Here is a tiny trained network, its code and every weight. The questions are about switching its units off for an input and a class, where a switched-off unit gives its printed mean instead of its output.

import numpy as np


def w(rows, s, z=0):
    codes = np.array(rows[::2]) - 128.0
    scale = np.full(codes.shape[1], s)
    scale[-1] = z or s
    return codes * scale


def norm(h):
    return h / np.sqrt((h * h).mean(-1, keepdims=True) + 1e-5)


def f(y):
    return y / 2 * (1 + np.tanh(0.7978845608 * (y + 0.044715 * y**3)))


def log_softmax(a):
    a = a - a.max(-1, keepdims=True)
    return a - np.log(np.exp(a).sum(-1, keepdims=True))


def net(x, mask):
    res = np.array(x, float).reshape(1, 4) / 4 @ E
    u = 0
    for l in range(4):
        y = f(norm(res) @ A[l][:, :-1].T + A[l][:, -1])
        res = res + np.where(mask[u : u + 8], y, B[l][:, -1]) @ B[l][:, :-1]
        u += 8
    return log_softmax(norm(res)[-1] @ U[:, :-1].T + U[:, -1])


A, B = {}, {}
E = w([
[143,81,94,253],'x0',
[156,133,22,110],'x1',
[17,201,121,174],'x2',
[127,129,130,129],'x3',
],0.0021)
A[0] = w([
[191,87,128,155,177],'L0N0',
[140,137,2,101,47],'L0N1',
[178,122,143,105,216],'L0N2',
[189,102,136,98,3],'L0N3',
[167,154,53,126,67],'L0N4',
[126,116,234,164,83],'L0N5',
[56,136,151,129,55],'L0N6',
[125,122,119,183,197],'L0N7',
],0.0076,0.00053)
B[0] = w([
[156,136,45,136,204],'L0N0',
[108,86,253,151,251],'L0N1',
[121,89,79,60,170],'L0N2',
[103,120,27,87,179],'L0N3',
[160,82,255,153,191],'L0N4',
[150,47,203,153,188],'L0N5',
[123,97,75,106,171],'L0N6',
[178,171,85,166,177],'L0N7',
],0.0044,0.0027)
A[1] = w([
[72,181,80,166,51],'L1N0',
[121,123,111,205,18],'L1N1',
[115,253,189,174,85],'L1N2',
[109,25,160,144,54],'L1N3',
[83,93,120,85,31],'L1N4',
[121,63,147,141,65],'L1N5',
[72,164,128,158,86],'L1N6',
[95,132,153,29,2],'L1N7',
],0.0049,0.00096)
B[1] = w([
[79,114,113,134,118],'L1N0',
[150,218,97,105,182],'L1N1',
[104,1,100,94,212],'L1N2',
[140,110,190,124,255],'L1N3',
[160,136,119,175,133],'L1N4',
[137,123,191,105,190],'L1N5',
[94,62,83,122,144],'L1N6',
[178,195,107,192,227],'L1N7',
],0.004,0.00097)
A[2] = w([
[89,238,168,3,1],'L2N0',
[93,179,184,23,26],'L2N1',
[92,162,142,46,37],'L2N2',
[119,132,142,119,110],'L2N3',
[115,209,124,92,95],'L2N4',
[35,121,130,160,115],'L2N5',
[110,91,111,235,96],'L2N6',
[161,115,98,213,80],'L2N7',
],0.0042,0.00088)
B[2] = w([
[242,203,114,216,181],'L2N0',
[148,196,167,221,174],'L2N1',
[190,215,65,182,120],'L2N2',
[125,110,157,167,122],'L2N3',
[204,103,121,185,86],'L2N4',
[132,42,2,77,195],'L2N5',
[213,205,128,76,255],'L2N6',
[161,212,182,135,195],'L2N7',
],0.0027,0.00099)
A[3] = w([
[160,82,105,253,134],'L3N0',
[113,118,139,121,27],'L3N1',
[180,82,147,86,12],'L3N2',
[192,85,137,71,127],'L3N3',
[176,200,127,89,113],'L3N4',
[21,101,63,108,164],'L3N5',
[210,84,130,136,242],'L3N6',
[121,86,126,176,255],'L3N7',
],0.0044,0.0008)
B[3] = w([
[132,205,155,68,215],'L3N0',
[144,63,132,119,108],'L3N1',
[45,111,118,95,165],'L3N2',
[2,113,90,115,200],'L3N3',
[116,144,91,207,141],'L3N4',
[172,95,76,43,176],'L3N5',
[51,179,118,166,249],'L3N6',
[112,182,149,45,192],'L3N7',
],0.0038,0.0018)
U = w([
[80,71,235,132,253],'0',
[79,69,1,72,129],'1',
[170,222,103,196,23],'2',
],0.0085,0.00041)

Each question gives the input, the list of numbers given to net, and the class t.
The units are the neurons (one row each of A and B). Each row of codes is followed by its name. A weight is (code - 128) times the scale printed after its matrix; where a second scale follows, it is the last column's (A, B and U).
mask holds one flag per neuron, layer by layer. A switched-off neuron (its flag False) gives its mean, the last column of its row in B, instead of its output. The means were averaged over made-up inputs and are rounded, as every weight is.
A unit's drop is (log p(t) with every unit on - log p(t) with that unit switched off) / (log p(t) with every unit on - log p(t) with every unit switched off).
The circuit of an input: a set's keep is (log p(t) with only the set's units on - log p(t) with every unit switched off) / (log p(t) with every unit on - log p(t) with every unit switched off). Starting from the 12 units with the biggest drops (on a tie, the unit counted first), units are removed one at a time, each time the one whose removal leaves the highest keep (on an exact tie, the one counted first), for as long as the keep stays at least 0.8.
circuit, biggest first: the units of the circuit, biggest drop first
most important unit: the unit with the biggest drop
top k neurons: the k neurons with the biggest drops, biggest first
k most important neurons of layer l: the k neurons of layer l with the biggest drops, biggest first
drop when u is switched off: that unit's drop, to one decimal
input [-4,-6,7,3], class 1: most important unit	L0N1
input [-8,-7,0,1], class 2: circuit, biggest first	(L0N1 L2N0)
input [-7,8,-3,-7], class 0: top 4 neurons	(L0N1 L0N4 L1N1 L0N7)
input [3,7,6,2], class 0: top 2 neurons	(L0N1 L0N4)
input [-8,-7,-7,8], class 2: top 2 neurons	(L1N2 L1N7)
input [4,-3,-3,6], class 2: top 2 neurons	(L0N0 L0N1)
input [-6,-6,-7,7], class 1: circuit, biggest first	(L0N3 L0N1)
input [-6,-5,-2,-7], class 2: top 2 neurons	(L0N1 L0N4)
input [4,-6,8,-2], class 1: top 4 neurons	(L0N1 L0N4 L2N5 L3N5)
input [4,5,5,-3], class 0: top 3 neurons	(L0N1 L0N4 L0N3)
input [-7,6,-5,-2], class 2: 4 most important neurons of layer 0	(L0N5 L0N6 L0N3 L0N1)
input [8,8,-4,3], class 0: top 3 neurons	(L0N1 L0N4 L1N7)
input [-7,-6,8,-6], class 1: 2 most important neurons of layer 1	(L1N2 L1N6)
input [-5,0,3,3], class 2: 3 most important neurons of layer 0	(L0N7 L0N0 L0N3)
input [-8,7,-2,1], class 2: most important unit	L0N5
input [8,-2,8,3], class 1: 4 most important neurons of layer 2	(L2N5 L2N0 L2N1 L2N2)
input [0,-4,6,3], class 1: top 2 neurons	(L0N1 L0N4)
input [1,6,-6,0], class 0: 3 most important neurons of layer 0	(L0N1 L0N4 L0N6)
input [-7,-4,-5,7], class 2: top 2 neurons	(L0N1 L1N2)
input [4,3,7,-6], class 1: top neuron	(L1N2)
input [-4,5,-3,-5], class 0: drop when L0N4 is switched off	0.3
input [-5,3,-1,-5], class 2: drop when L3N5 is switched off	0.0
input [5,7,1,-3], class 0: drop when L0N1 is switched off	0.7
